Below are the code and all the weights of a small trained network. Each question names an input and a class and asks about switching units off, where a switched-off unit gives its printed mean instead of its output.

import numpy as np


def w(rows, s, z=0):
    codes = np.array(rows[::2]) - 128.0
    scale = np.full(codes.shape[1], s)
    scale[-1] = z or s
    return codes * scale


def f(y):
    return y / 2 * (1 + np.tanh(0.7978845608 * (y + 0.044715 * y**3)))


def log_softmax(a):
    a = a - a.max(-1, keepdims=True)
    return a - np.log(np.exp(a).sum(-1, keepdims=True))


def net(x, mask):
    res = np.array(x, float).reshape(1, 6) / 4 @ E
    y = f(res @ A[0][:, :-1].T + A[0][:, -1])
    res = res + np.where(mask, y, B[0][:, -1]) @ B[0][:, :-1]
    return log_softmax(res[-1] @ U[:, :-1].T + U[:, -1])


A, B = {}, {}
E = w([
[148,20,168],'x0',
[244,129,103],'x1',
[128,128,128],'x2',
[128,128,128],'x3',
[128,128,128],'x4',
[153,169,212],'x5',
],0.011)
A[0] = w([
[120,138,139,122],'neuron 0',
[126,111,135,134],'neuron 1',
[123,126,141,126],'neuron 2',
[133,233,159,145],'neuron 3',
[132,113,121,92],'neuron 4',
[175,115,128,113],'neuron 5',
[138,209,189,122],'neuron 6',
[124,94,110,106],'neuron 7',
[126,146,89,100],'neuron 8',
[109,130,139,154],'neuron 9',
[250,136,87,174],'neuron 10',
[170,168,106,109],'neuron 11',
[120,121,120,119],'neuron 12',
[119,76,89,106],'neuron 13',
[142,141,109,94],'neuron 14',
[121,144,82,130],'neuron 15',
[182,124,119,131],'neuron 16',
[133,160,141,122],'neuron 17',
[125,121,131,146],'neuron 18',
[106,139,31,172],'neuron 19',
[120,21,85,116],'neuron 20',
[132,34,160,175],'neuron 21',
[120,129,154,142],'neuron 22',
[130,128,135,144],'neuron 23',
[125,132,114,87],'neuron 24',
[114,122,134,163],'neuron 25',
[151,106,221,60],'neuron 26',
[105,172,31,201],'neuron 27',
[151,66,231,68],'neuron 28',
[141,143,122,103],'neuron 29',
[197,126,110,134],'neuron 30',
[121,85,98,108],'neuron 31',
[134,120,133,96],'neuron 32',
[118,135,106,113],'neuron 33',
[112,116,136,106],'neuron 34',
[171,142,117,148],'neuron 35',
[142,134,140,78],'neuron 36',
[158,99,126,58],'neuron 37',
[124,97,109,104],'neuron 38',
[119,128,138,158],'neuron 39',
[124,186,149,122],'neuron 40',
[119,135,129,133],'neuron 41',
[136,115,143,116],'neuron 42',
[119,167,104,255],'neuron 43',
],0.023,0.0064)
B[0] = w([
[135,122,129,132],'neuron 0',
[149,129,129,136],'neuron 1',
[137,127,133,130],'neuron 2',
[88,75,71,208],'neuron 3',
[142,144,119,130],'neuron 4',
[143,171,125,166],'neuron 5',
[119,85,71,194],'neuron 6',
[156,135,106,147],'neuron 7',
[99,156,138,148],'neuron 8',
[131,108,143,141],'neuron 9',
[58,225,69,249],'neuron 10',
[66,153,106,168],'neuron 11',
[126,130,124,130],'neuron 12',
[167,127,86,167],'neuron 13',
[113,149,122,136],'neuron 14',
[92,146,149,157],'neuron 15',
[132,174,125,175],'neuron 16',
[118,121,109,146],'neuron 17',
[136,123,130,132],'neuron 18',
[66,133,193,198],'neuron 19',
[208,111,65,209],'neuron 20',
[254,119,112,211],'neuron 21',
[139,114,139,139],'neuron 22',
[128,125,131,132],'neuron 23',
[124,144,127,127],'neuron 24',
[135,109,132,139],'neuron 25',
[145,169,188,175],'neuron 26',
[52,122,199,212],'neuron 27',
[181,170,203,198],'neuron 28',
[115,143,119,134],'neuron 29',
[132,187,126,190],'neuron 30',
[161,131,95,158],'neuron 31',
[137,140,127,127],'neuron 32',
[108,140,129,137],'neuron 33',
[141,129,121,133],'neuron 34',
[102,159,113,167],'neuron 35',
[125,148,121,129],'neuron 36',
[152,174,120,150],'neuron 37',
[151,136,107,145],'neuron 38',
[134,114,135,136],'neuron 39',
[122,90,112,168],'neuron 40',
[124,122,134,132],'neuron 41',
[140,142,134,136],'neuron 42',
[64,80,149,185],'neuron 43',
],0.076,0.02)
U = w([
[85,74,236,253],'0',
[49,175,169,90],'1',
[109,6,69,64],'2',
[73,119,1,117],'3',
[197,57,60,202],'4',
[172,167,15,55],'5',
[181,98,244,64],'6',
[150,224,185,139],'7',
],0.006,0.0048)

Each question gives the input, the list of numbers given to net, and the class t.
The units are the neurons (one row each of A and B). Each row of codes is followed by its name. A weight is (code - 128) times the scale printed after its matrix; where a second scale follows, it is the last column's (A, B and U).
mask holds one flag per neuron, in row order. A switched-off neuron (its flag False) gives its mean, the last column of its row in B, instead of its output. The means were averaged over made-up inputs and are rounded, as every weight is.
A unit's drop is (log p(t) with every unit on - log p(t) with that unit switched off) / (log p(t) with every unit on - log p(t) with every unit switched off).
most important unit: the unit with the biggest drop
top k neurons: the k neurons with the biggest drops, biggest first
drop of u: that unit's drop, to one decimal
input [1,6,0,7,-6,2], class 7: top 2 neurons	(neuron 20; neuron 3)
input [0,5,4,-3,2,8], class 3: most important unit	neuron 6
input [1,3,7,2,0,8], class 7: top 4 neurons	(neuron 28; neuron 26; neuron 20; neuron 27)
input [1,2,1,-5,6,6], class 7: top 4 neurons	(neuron 26; neuron 28; neuron 20; neuron 27)
input [-6,-7,-2,6,-4,0], class 0: top 2 neurons	(neuron 27; neuron 20)
input [-2,-1,4,-3,-7,0], class 0: top 2 neurons	(neuron 10; neuron 20)
input [6,-5,-4,6,-7,1], class 6: top 2 neurons	(neuron 28; neuron 10)
input [1,-2,-2,7,0,7], class 6: top 4 neurons	(neuron 28; neuron 26; neuron 10; neuron 20)
input [0,2,8,-6,8,-1], class 1: top 3 neurons	(neuron 3; neuron 20; neuron 6)
input [1,-3,1,-4,6,-3], class 4: top 2 neurons	(neuron 10; neuron 28)
input [7,-8,-4,-1,1,2], class 6: drop of neuron 16	0.0
input [-5,-7,-5,8,2,-3], class 0: drop of neuron 10	0.1
input [-2,7,-8,-2,2,0], class 1: drop of neuron 20	0.9
input [-5,-4,-5,1,1,6], class 2: drop of neuron 10	0.1
input [-7,8,1,2,5,-1], class 1: most important unit	neuron 27
